(in the rows, 128 means zero)
Each row is followed by its class.
[155 123 206  56 234 213 127 231 140 164  91 117 136 121 144 135 231 103
 148 124 122 152  62 188  81 108  35 133 148 116   7 202 110 193 156 134
 120  73 152 166  87 128 125 138 110 122  46 122 116  53]	Sd
[130 134 102 120 140  87 157  79 130 130 114 113 143 121 124 133 150 152
 180 117 160 105 108 201 114 134  73 164 107 128  51 137 143 145 148 138
 130  46 112 109 130 148 131 155 100 118 127 139 116 148]	Sd
[110 130 139 104  90  95 127  99 152 135 101 113 123 130  97 113 164 160
 165  99 187 120 106 155 123 139  99 114 105 122  85 142 122 160  97 139
 117  92 114  98 170 134 120 155 138 113  95 120 117 212]	FD
[123 126 124 123 125 111 133 111 149 127 122 128 138 120 117 129 128 134
 141 123 143 138 118 162 128 133 107 137 111 133 121 133 122 134 130 133
 137 108 136 117 142 142 126 139 121 123 136 132 117 153]	FD
[126 121 142 112 143 119 130 133 142 138 109 119 134 121 124 124 134 143
 149 116 139 123 107 163 127 103  94 124 113 122  69 141 127 145 134 133
 117  89 118 120 137 135 125 142 120 123 104 123 125 151]	Sd
[118 108 136 114 150 130 145 106 115 148 104 122 124 128 139 131 182 157
 188 106 173  91 113 169 116 113  96 105 134 121   4 155 140 165 121 119
 104  54  99 104 127 131 123 155  96 108  71 139 136 137]	Sd
[ 98 125 129 117  65  81 114  78 143 120 101 126 118 122 105 111 152 179
 164  98 187 108 109 136 128 140 126 100 112 117  88 136 126 165  80 123
 109  94 110  76 176 121 118 148 129 112 102 128 123 236]	FD
[112 138 113 111 143  78 154  76 147 139 104 112 157 117 110 127 169 160
 191 109 171 121  96 226 115 154  63 142 100 127  52 138 137 155 142 140
 137  48 132 106 141 153 115 162  99 112 149 126 111 158]	Sd
[115 119 127 125  98 109 124  93 133 128 120 128 119 125 118 120 143 159
 152 112 168 112 125 127 127 128 129 106 127 114  94 127 131 122 106 122
 118 107 110 101 154 121 118 141 125 126 108 134 137 187]	FD
[115 131 142 105 111 119 117 113 173 132 105 122 120 122 117 112 178 147
 156 107 179 114 112 142 123 123 111 111 125 118  78 152 126 159 104 126
 104 101 112 106 148 124 122 147 126 115  92 123 130 169]	FD
[117 120 126 104 143 111 150 116 139 137 119 128 138 120 122 126 141 140
 154 112 144 116 107 183 129 122  82 129 104 133  58 136 127 148 139 138
 129  70 118 117 136 146 126 144 111 125 109 127 117 159]	Sd
[117 126 121 118 162 103 151  92 112 152 111 111 145 119 128 130 161 159
 177 117 164 108 112 191 113 126  80 130 123 135  45 143 133 158 146 130
 123  55 121 112 118 143 124 156  93 117 115 137 128 115]	Sd
[115 120 121 118 113 127 131 102 125 128 119 116 118 127 129 123 157 158
 150  92 167 108 121 135 124 122 130 107 129 120  78 135 133 149 108 105
 109 100 107 104 147 125 125 143 119 125  99 134 146 170]	FD
[121 131 102 124 101  88 132 101 147 121 123 125 132 123 118 120 123 147
 146 110 153 131 117 157 132 137 107 126  90 127 109 127 131 138 119 141
 126 100 110 103 156 135 133 144 116 113 122 127 118 196]	FD
[122 126 131 103 125 112 136 120 136 130 120 126 130 123 116 124 128 141
 145 121 140 124 108 152 123 129 107 124 113 121  95 135 135 136 129 143
 128 104 119 116 138 110 127 139 113 116 116 128 125 172]	Sd
[114 135 123 104 100  83 134  91 153 123 130 119 129 126 109 124 126 149
 150 108 158 133 116 152 128 148 116 138 100 130 125 122 130 136 112 131
 128 117 126 108 163 138 122 144 122 123 130 129 116 188]	FD
[122 124 109 129 160 110 148  80 117 141 119 111 145 122 130 107 168 154
 185 117 154  97 125 184 120 128  92 123 134 135  67 137 143 152 143 126
 123  64 123 118 113 144 131 147 108 121 132 135 129  93]	Sd
[142 141 127 106 206 120 149 117 134 144 111 109 157 117 128 130 184 130
 176 122 135 138 106 221 111 123  44 163 125 140  58 151 131 145 171 154
 147  57 150 144 104 159 137 158  93 118 141 127 110  71]	Sd
[127 141 117 124 126 114 126 110 140 122 119 125 136 124 118 123 133 129
 144 126 137 139 122 149 122 138 110 148 111 135 132 113 120 127 133 137
 145 118 124 123 134 140 126 134 121 126 143 111 112 134]	FD
[140 121 121 110 174 123 152 142 140 142 116 119 144 126 133 132 139 115
 147 129 118 135 101 185 106 128  74 140 106 135  84 144 121 138 156 143
 137  86 130 133 120 148 129 135 117 123 115 126 122 123]	Sd
[124 121 118 120 145  99 155  96 140 135 116 119 145 116 128 131 136 145
 175 115 146 117  96 197 107 130  74 129  96 127  58 137 136 147 144 149
 133  56 116 116 137 145 122 148  96 126 110 137 120 163]	Sd
